Below is a small trained network, with its code and all its weights. Each question gives an input and a class and asks what happens when units are switched off, that is, made to give their printed mean instead of their output.

import numpy as np


def w(rows, s, z=0):
    codes = np.array(rows[::2]) - 128.0
    scale = np.full(codes.shape[1], s)
    scale[-1] = z or s
    return codes * scale


def f(y):
    return np.maximum(y, 0)


def log_softmax(a):
    a = a - a.max(-1, keepdims=True)
    return a - np.log(np.exp(a).sum(-1, keepdims=True))


def net(x, mask):
    res = np.array(x, float).reshape(1, 6) / 4 @ E
    y = f(res @ A[0][:, :-1].T + A[0][:, -1])
    res = res + np.where(mask, y, B[0][:, -1]) @ B[0][:, :-1]
    return log_softmax(res[-1] @ U[:, :-1].T + U[:, -1])


A, B = {}, {}
E = w([
[132,133,123,128,128,128,121,125],'x0',
[19,181,145,235,25,203,150,42],'x1',
[80,21,163,253,189,68,56,154],'x2',
[123,130,126,125,130,132,122,131],'x3',
[129,126,117,128,120,133,123,137],'x4',
[194,234,255,146,44,79,50,198],'x5',
],0.0067)
A[0] = w([
[193,135,177,157,180,75,50,200,116],'n0',
[54,54,132,223,174,92,56,119,54],'n1',
[191,228,211,150,41,99,64,142,64],'n2',
[190,203,205,140,23,105,98,154,168],'n3',
[68,177,151,253,64,171,106,77,3],'n4',
[91,149,73,148,71,200,196,44,147],'n5',
[234,110,76,25,238,76,143,171,118],'n6',
[95,48,44,126,222,143,165,105,248],'n7',
[92,84,94,116,217,140,147,114,61],'n8',
[42,68,136,196,161,112,85,112,8],'n9',
[200,98,227,170,174,33,63,198,103],'n10',
[74,164,68,111,61,204,221,52,111],'n11',
[24,166,29,107,104,210,199,37,138],'n12',
[163,126,211,176,167,35,48,245,120],'n13',
[63,40,140,252,168,108,92,134,189],'n14',
[120,194,216,108,39,123,97,154,9],'n15',
[63,134,59,124,97,198,230,53,143],'n16',
[165,106,187,141,159,62,88,201,89],'n17',
[218,236,111,1,98,176,178,118,109],'n18',
[201,106,48,28,191,90,160,155,11],'n19',
[112,21,39,130,207,122,168,106,23],'n20',
[56,185,130,236,62,140,124,77,48],'n21',
[98,35,8,136,230,151,192,72,142],'n22',
],0.0055,0.0052)
B[0] = w([
[200,66,79,156,128,80,86,79,197],'n0',
[51,215,237,120,125,200,175,172,180],'n1',
[51,210,217,99,131,207,161,166,201],'n2',
[110,169,178,55,182,131,103,197,221],'n3',
[111,226,211,1,232,126,88,233,173],'n4',
[183,84,105,173,94,101,119,71,206],'n5',
[50,231,221,94,124,201,185,187,231],'n6',
[57,177,182,145,32,202,199,129,254],'n7',
[153,135,127,76,202,65,80,181,164],'n8',
[33,189,155,208,50,189,206,55,156],'n9',
[201,79,66,171,128,54,99,68,212],'n10',
[180,82,66,204,80,110,129,74,207],'n11',
[182,73,90,192,77,78,111,65,229],'n12',
[187,62,62,161,135,71,94,73,221],'n13',
[107,190,176,45,208,156,86,202,224],'n14',
[47,203,189,206,35,213,227,69,164],'n15',
[174,77,84,174,85,76,117,70,217],'n16',
[166,89,95,133,125,65,76,107,180],'n17',
[102,200,225,44,178,173,125,214,221],'n18',
[29,201,218,170,37,237,226,120,184],'n19',
[181,152,140,44,232,73,44,206,184],'n20',
[104,201,179,54,159,165,133,214,177],'n21',
[95,198,215,91,144,175,126,201,243],'n22',
],0.0069,0.0086)
U = w([
[21,172,175,165,36,210,206,123,145],'0',
[117,164,165,29,229,109,60,218,216],'1',
[205,33,34,244,63,10,62,2,254],'2',
],0.0078,0.00079)

Each question gives the input, the list of numbers given to net, and the class t.
The units are the neurons (one row each of A and B). Each row of codes is followed by its name. A weight is (code - 128) times the scale printed after its matrix; where a second scale follows, it is the last column's (A, B and U).
mask holds one flag per neuron, in row order. A switched-off neuron (its flag False) gives its mean, the last column of its row in B, instead of its output. The means were averaged over made-up inputs and are rounded, as every weight is.
A unit's drop is (log p(t) with every unit on - log p(t) with that unit switched off) / (log p(t) with every unit on - log p(t) with every unit switched off).
The circuit of an input: a set's keep is (log p(t) with only the set's units on - log p(t) with every unit switched off) / (log p(t) with every unit on - log p(t) with every unit switched off). Starting from the 12 units with the biggest drops (on a tie, the unit counted first), units are removed one at a time, each time the one whose removal leaves the highest keep (on an exact tie, the one counted first), for as long as the keep stays at least 0.8.
circuit, biggest first: the units of the circuit, biggest drop first
k most important neurons: the k neurons with the biggest drops, biggest first
drop of u: that unit's drop, to one decimal
input [6,-7,-3,3,-1,-6], class 0: most important neuron	[n19]
input [3,-7,0,-5,8,0], class 0: circuit, biggest first	[n19, n6]
input [4,6,2,4,0,3], class 1: 2 most important neurons	[n4, n7]
input [-8,4,1,1,6,4], class 1: 4 most important neurons	[n7, n4, n19, n3]
input [7,-6,-1,1,7,-4], class 0: 2 most important neurons	[n19, n7]
input [-2,2,1,8,5,1], class 1: 2 most important neurons	[n7, n19]
input [1,-7,-5,8,-8,-6], class 0: 2 most important neurons	[n19, n7]
input [1,2,1,-5,-4,1], class 1: 3 most important neurons	[n7, n19, n15]
input [-3,-5,-4,-7,-7,-1], class 0: drop of n19	0.2
input [-8,5,6,-6,-5,6], class 1: drop of n4	0.1
input [-5,6,5,2,-5,3], class 1: drop of n4	0.3
